Table B holds the same points as the rows below and some others, measured another way and shuffled. Each row below is followed by which row of B it is.
B (72 x 28):
47  -160  -168  53  127  243  196  -27  45  61  54  -118  -196  77  -160  100  77  -294  441  596  -239  248  124  -178  42  111  -140  -175
-678  223  -560  -11  -21  -860  -246  106  121  34  -5  -296  68  -836  113  -43  -131  184  -593  -332  -281  -247  -95  168  -55  198  63  -244
-91  87  52  22  197  181  195  -389  -93  51  -13  58  -304  93  -255  233  -90  -339  209  440  -181  147  -43  -334  219  53  -107  -192
-156  0  -42  -1  157  6  113  -277  14  80  -285  80  -228  141  -183  57  -197  -440  334  588  -77  349  193  -152  128  164  59  -364
129  68  253  35  -270  -366  -204  -284  -287  -166  -280  -154  144  -337  42  -242  -352  -235  -22  -272  179  -41  27  320  58  -268  266  165
95  -174  -106  37  183  145  150  -203  48  -60  173  -97  -274  4  -10  172  58  -247  272  514  -297  187  33  -153  96  31  -95  -115
7  221  60  -151  43  -69  -193  80  -94  -96  -286  -50  128  -14  178  -103  104  -344  131  -498  -302  60  -74  206  156  24  162  118
227  5  299  87  -349  -18  -31  -245  -335  -34  -365  8  130  -79  -273  -436  -164  -351  231  365  204  -35  215  76  78  -276  10  309
186  -143  -29  -94  164  -71  -125  -44  148  -312  98  17  -76  -19  463  -2  179  -208  97  19  -382  133  -23  190  82  -67  140  89
247  145  222  -130  -147  194  -184  33  -287  -76  -319  -156  181  157  -112  -359  33  -420  404  -496  -29  19  -78  245  164  -111  108  293
103  -230  -248  52  139  165  131  -26  71  -38  302  -266  -217  -84  -33  134  126  -142  306  399  -316  124  -3  -100  21  40  -155  -85
-126  -195  -372  -49  71  47  -54  -23  139  -56  202  -223  -173  -7  -197  -259  1  -51  238  284  -20  9  -85  23  6  96  -107  -135
433  -137  239  -123  34  382  -40  -229  -110  -202  -143  95  -107  422  -18  -335  187  -492  489  335  -144  156  66  27  222  -135  -3  316
-451  226  -279  -69  -56  -136  -66  -96  -103  224  -316  -100  -64  -85  -529  -366  -73  -246  44  238  -41  -92  41  -162  149  228  -159  -117
-147  -218  -383  -5  111  50  19  21  199  -50  237  -177  -174  -26  -128  -108  -28  -26  277  352  -20  84  -60  3  -43  110  -86  -255
231  -92  19  -64  -57  147  -171  84  -15  -324  324  -188  101  -61  142  -202  71  45  171  -525  30  -186  -366  293  9  -250  37  262
153  -43  35  61  -279  -140  -162  3  -175  -207  159  -295  184  -386  -9  -271  -130  64  13  -385  157  -258  -196  295  -52  -315  42  276
-6  143  32  -152  131  -117  -219  180  133  -317  -26  146  157  -54  521  32  171  -115  -29  -573  -309  9  -220  296  68  -76  228  101
-34  212  42  -147  54  -77  -176  -40  -116  -87  -218  -81  51  -25  84  -100  38  -318  93  -454  -245  23  -126  147  188  26  133  83
4  345  248  26  -272  -195  -145  142  -301  -14  -433  -56  383  -300  34  -125  -92  -259  40  -578  -34  -84  -16  254  43  -172  179  214
-39  128  -32  -12  52  163  89  -204  -219  141  -79  -229  -159  -11  -360  33  -5  -354  258  91  -229  39  -51  -203  204  90  -145  -18
408  -159  52  -72  -140  -66  -256  207  -46  -281  -73  -280  228  -106  387  -287  92  -234  311  -453  -146  93  21  522  -38  -183  252  281
-377  94  -345  -62  116  -145  -54  212  213  -1  -38  39  10  -118  34  -47  102  -59  29  81  -232  31  -41  9  -6  186  -28  -207
104  9  27  83  -382  -311  -193  7  -276  -88  -77  -387  251  -506  -87  -361  -200  -46  -12  -349  150  -223  -27  337  -50  -254  90  268
21  189  174  -49  -115  130  -125  -92  -226  -152  72  -95  117  -63  -179  -176  -116  -53  95  -600  176  -256  -406  120  119  -233  10  215
-399  51  -408  14  143  -124  38  66  114  96  141  -257  -131  -254  -157  171  -124  -14  87  -34  -143  50  -152  -52  -17  209  -49  -410
-48  276  191  99  -289  -224  -70  228  -161  -75  -295  135  409  -381  129  -97  25  -95  -85  -221  -56  -160  36  166  -45  -233  76  245
146  224  405  16  -284  28  -82  -294  -442  -30  -389  -31  147  -40  -306  -307  -255  -375  192  -196  235  -86  -30  91  176  -262  82  265
-388  188  -267  -53  51  174  46  100  40  129  -44  47  -41  70  -424  -181  105  -106  168  197  -68  -106  -143  -223  99  166  -246  -111
43  196  201  -86  98  470  82  -113  -103  -75  -45  277  -54  331  -206  -70  254  -296  264  123  -179  -69  -198  -252  251  -84  -196  236
-175  -27  -212  36  -88  -632  -170  -91  38  -82  -182  -144  26  -529  223  -144  -130  -120  -233  205  -214  26  210  204  -27  19  162  -69
235  -44  231  66  -206  -128  -102  -80  -116  -273  -47  41  170  -223  196  -185  -75  -115  46  -28  70  -71  -9  248  -13  -342  136  266
-417  48  -319  25  85  -542  -79  22  273  -136  -2  207  -17  -452  307  6  88  65  -406  413  -332  -71  88  -10  -28  68  10  -130
238  8  103  -177  9  -205  -279  -119  -129  -149  -408  -201  32  18  276  -248  -28  -533  257  -318  -275  255  137  375  167  17  330  114
-81  -36  -54  53  207  254  257  -49  132  24  -34  240  -185  179  -54  238  98  -305  354  740  -241  288  126  -284  68  98  -110  -250
-90  -13  -89  71  -155  -303  -92  -102  -58  -114  32  -129  54  -400  -20  -177  -136  -4  -112  64  25  -145  -29  121  -16  -139  18  65
-68  108  108  80  -324  -279  -149  -282  -311  -99  -9  -226  114  -441  -285  -310  -374  30  -152  -272  337  -326  -197  154  41  -291  28  172
-9  58  82  116  -240  -88  -30  52  -61  -202  128  94  218  -350  21  -150  -2  137  -123  -5  121  -298  -154  83  -63  -333  -66  256
-435  87  -451  -37  82  -81  -18  334  262  15  101  63  46  -171  -41  -121  260  79  -44  180  -265  -131  -93  -79  -40  171  -187  -107
-16  115  45  102  -324  -197  -97  150  -168  -76  -91  -83  312  -421  -40  -248  -36  5  -53  -163  68  -243  -28  180  -71  -241  -11  251
332  -111  123  -133  -59  61  -249  -149  -130  -280  -13  -238  16  78  100  -347  -55  -273  299  -406  31  19  -150  358  124  -186  188  233
66  59  110  55  -299  -232  -182  -141  -271  -139  -18  -282  169  -396  -105  -283  -265  -31  -32  -413  219  -237  -159  268  11  -278  96  217
318  -95  138  -138  -43  -126  -292  -100  -89  -297  -161  -189  75  9  306  -282  -96  -333  245  -449  -53  137  -35  465  95  -149  326  171
72  -164  -115  65  205  183  210  -26  145  -39  76  54  -192  65  90  241  139  -273  353  665  -355  304  148  -174  30  69  -75  -182
-519  95  -502  -60  157  -248  -94  239  310  -72  226  -25  -9  -296  73  0  81  197  -181  -117  -201  -146  -249  22  -50  172  -67  -263
-177  360  181  86  -269  -294  -67  126  -196  10  -402  139  357  -380  15  -92  -74  -149  -134  -209  -22  -138  48  109  10  -158  87  145
60  -200  -187  32  153  45  95  -259  -3  -33  215  -291  -310  -96  -88  123  -66  -214  251  363  -214  161  -5  -90  81  54  -59  -171
77  -178  -73  3  172  85  76  -432  -21  -124  262  -164  -363  -11  -98  92  -79  -195  167  372  -155  78  -103  -140  161  -27  -71  -89
52  -202  -102  45  182  122  157  -345  12  -35  165  -139  -351  25  -135  143  -94  -266  299  577  -164  216  39  -179  115  44  -77  -210
-247  -29  -222  -1  177  266  153  120  266  -58  169  265  -104  163  -106  26  162  -25  233  509  -87  48  -111  -216  2  74  -189  -195
-40  39  -57  42  59  271  193  -240  -210  217  -89  -230  -237  83  -513  51  -77  -402  418  400  -133  141  32  -293  181  123  -186  -150
168  157  185  -80  -200  -126  -247  -1  -307  -86  -327  -292  224  -142  20  -272  -152  -341  213  -690  10  1  -70  382  103  -136  244  200
293  -92  176  -32  -106  290  -85  -112  -125  -304  264  -69  37  68  -64  -255  2  -36  244  -242  172  -190  -324  148  78  -341  -35  332
-262  -2  -371  -38  -104  -419  -151  -20  -18  109  -268  -246  -28  -330  -174  -413  3  -217  -49  377  -215  -12  250  59  38  179  -47  -31
-209  183  19  68  -257  -345  -146  -165  -219  -59  -39  -168  142  -486  -194  -205  -307  47  -214  -327  218  -303  -195  139  20  -198  39  85
-226  77  -207  48  130  105  173  1  -7  162  -1  -125  -139  -70  -262  210  -20  -219  257  259  -220  133  -21  -217  63  173  -130  -283
210  98  224  -37  -73  122  -94  192  -40  -242  -88  137  248  12  276  -83  163  -176  196  -333  -123  -20  -121  222  35  -233  115  275
107  183  137  -102  5  390  4  -17  -190  -6  -142  34  14  249  -248  -196  231  -363  338  -75  -197  -53  -127  -116  230  -36  -153  267
-14  158  118  -68  -82  -11  -183  -138  -176  -209  121  -155  82  -148  -73  -138  -197  -9  6  -720  170  -243  -435  205  107  -218  95  140
-364  398  53  68  -129  -174  38  30  -132  93  -297  227  184  -285  -175  -12  -3  -125  -171  72  -106  -179  -12  -162  82  -36  -93  40
-283  85  -222  -1  -10  56  78  47  90  77  -135  253  -34  18  -281  -297  269  -148  41  775  -210  -98  133  -292  80  99  -301  69
-281  -284  -543  -27  235  -403  -134  28  419  -238  388  -227  -198  -337  335  79  -155  178  -56  68  -115  115  -138  240  -140  123  154  -445
398  -177  245  -112  69  446  -64  -197  12  -390  196  193  -82  392  93  -270  154  -202  369  91  34  -13  -229  80  152  -282  -7  331
-384  405  -80  18  -170  -198  17  76  -204  300  -602  96  158  -209  -382  -251  104  -368  -30  350  -263  -62  270  -211  139  165  -161  59
-377  141  -320  -54  37  33  -17  105  15  139  -33  -188  -34  -61  -377  -139  -55  -103  192  -56  -24  -41  -149  -65  51  198  -120  -231
-281  324  -24  81  -158  -24  86  211  -104  121  -235  191  226  -231  -209  -70  184  -110  -53  203  -183  -193  33  -195  35  -28  -212  137
170  -221  58  29  243  348  193  -440  73  -225  362  164  -393  210  -49  138  91  -168  221  713  -162  72  -117  -298  176  -129  -178  14
-197  -266  -435  49  253  7  104  -25  330  -153  553  -141  -280  -167  60  217  -22  162  94  351  -122  50  -212  -75  -79  63  -105  -354
-320  -145  -421  24  280  -169  45  78  384  -159  347  -6  -181  -213  238  265  -37  122  -4  233  -192  118  -143  9  -101  119  25  -430
-10  104  206  -48  67  -81  -139  -163  49  -399  185  217  52  -105  320  76  -117  50  -129  -452  68  -139  -393  188  72  -289  186  76
-65  29  -122  21  170  252  148  -18  47  -58  305  -5  -144  -33  -81  191  214  -63  116  175  -310  -73  -215  -241  103  -10  -227  12
-129  -168  -286  -21  161  138  55  72  282  -133  220  106  -136  91  -4  -73  123  -24  225  487  -95  73  -57  -70  -27  51  -114  -166
Rows of B count from 0, top down.

-8  -100  189  -123  -344  -293  -54  60  -34  140  20  -94  -269  5  -55  169  44  -169  -128  -31  -15  198  1  200  320  25 -> 59
-118  88  110  -251  183  -144  -2  -32  -127  -285  -95  4  238  9  541  17  191  -64  140  187  87  -9  -14  35  98  3 -> 28
-47  19  -7  104  -209  287  9  87  69  145  235  -127  -137  38  -348  179  -214  69  0  -88  -118  39  -76  88  145  -47 -> 32
20  194  -34  -123  649  224  191  -185  -83  -316  39  197  590  144  551  -76  45  126  163  183  -163  -307  8  -191  -202  -158 -> 14
168  50  96  62  -238  250  -93  33  24  210  55  -43  19  -47  -164  105  -202  212  22  86  -107  151  186  75  214  -2 -> 1
-10  -37  173  -9  -70  232  -31  40  2  72  97  -131  22  -72  -43  63  -180  162  138  167  -55  90  -20  112  101  -7 -> 44
38  54  49  40  66  54  127  -44  -60  158  231  88  362  95  264  186  7  89  49  98  -32  -180  27  -72  -17  -68 -> 36
54  -164  -15  19  -222  -23  6  9  20  -33  -32  13  -138  -26  -116  91  -14  -123  16  43  -70  80  -27  -42  122  66 -> 19
-60  -187  13  53  -51  40  121  4  37  13  147  -29  -106  51  -178  124  -56  -100  -8  -12  -130  -40  -196  -5  5  -32 -> 34
-135  -70  109  -17  217  53  117  13  -18  57  202  -7  170  68  73  142  13  85  -14  40  -95  -98  -189  68  -69  -140 -> 37
127  -69  -108  38  -105  139  32  -35  7  -62  20  93  25  -10  1  49  -100  -80  117  73  -113  -71  35  -207  0  65 -> 51
-92  -61  120  -352  -169  -460  -318  213  -57  65  -166  14  -436  -100  -45  143  179  -193  -326  -232  -65  296  -11  222  229  -79 -> 0
-5  -64  164  35  101  278  35  41  18  224  252  -58  84  -16  -111  101  -237  220  45  79  -176  -39  -87  67  -76  -128 -> 67
8  -170  -74  2  -152  55  7  34  3  -59  58  25  -116  -56  -34  75  -87  -167  132  49  -66  -59  -101  -174  -41  80 -> 9
56  26  -183  50  -76  209  6  13  31  -58  71  81  -3  26  -93  94  -101  -56  58  -53  -128  -88  7  -178  9  5 -> 42
38  -87  170  43  -208  33  19  26  -33  225  163  -61  92  -32  59  171  -87  80  91  163  11  29  16  56  114  29 -> 58
-13  -44  135  -164  -57  -87  -147  133  -41  223  123  6  -150  -66  -4  142  -83  -11  -104  -80  -121  45  -24  70  20  -92 -> 11
-24  -25  11  34  -24  96  10  63  6  160  183  22  57  27  -72  181  -58  71  -42  -36  -98  -43  -58  7  7  -86 -> 35
-92  -290  136  -75  -120  -327  -63  108  17  110  -70  -2  -272  -31  -240  181  186  -80  -292  -93  -92  238  -157  216  145  -80 -> 56
-161  -100  17  -27  259  -38  175  -24  -24  -83  150  50  180  108  141  128  117  -44  -13  19  -76  -155  -238  -12  -101  -119 -> 60
-172  -97  -138  -39  -95  -41  -10  129  5  -36  161  13  -179  16  -91  188  19  -214  -22  -164  -44  -94  -226  -84  -35  -23 -> 12
-29  -15  56  -212  -87  -270  -249  167  -49  148  -67  89  -153  -77  24  177  137  -29  -245  -156  -57  166  37  107  115  -97 -> 23
-121  -76  -156  4  -97  -74  36  97  -1  50  211  76  -76  62  -37  233  43  -206  -52  -174  -46  -160  -184  -130  -55  -41 -> 7
-165  333  -108  -391  -205  10  -304  155  -128  -422  -125  -109  -138  -131  484  -1  5  -269  323  12  195  33  87  -85  228  160 -> 50
-16  -142  6  22  64  51  128  -43  24  -77  58  26  -6  62  -83  65  -12  -58  -8  34  -151  -34  -132  -23  3  -47 -> 26
11  -125  102  -27  -179  96  -39  51  -26  60  84  -69  -28  -110  57  77  -141  -7  188  170  -6  22  -34  -39  31  76 -> 64
-183  -191  62  40  11  -32  105  93  7  171  285  -30  -15  46  -98  237  2  -33  -61  -59  -61  -99  -284  46  -79  -104 -> 62
-281  239  19  -311  272  -90  -113  87  -132  -326  -53  -8  274  -9  587  79  242  -4  123  59  152  -45  -65  59  58  -63 -> 52
9  57  -97  -77  -113  96  -47  -9  -14  -300  -137  -2  -18  -22  99  8  13  -108  155  84  1  65  52  -76  175  99 -> 6
-45  63  -17  -47  -323  320  -106  90  35  -138  44  -216  -286  -82  -197  20  -273  -66  227  34  -31  125  -13  32  234  111 -> 17
-85  -239  176  -2  -64  86  -25  97  27  144  124  -118  -154  -90  -212  107  -135  75  10  71  -107  100  -182  125  -4  -46 -> 38
45  -9  18  61  10  32  201  -107  -32  -10  144  52  251  132  176  124  23  -30  76  120  -49  -133  -6  -70  71  -9 -> 2
-129  -126  89  -25  70  34  25  77  4  87  162  -37  -19  -1  -73  146  -27  42  -39  -8  -97  -12  -195  77  -38  -107 -> 71
-125  66  -38  -136  -189  -3  -144  170  -3  43  124  -70  -273  -18  -121  167  -67  -131  -60  -196  -56  46  -81  60  135  -43 -> 31
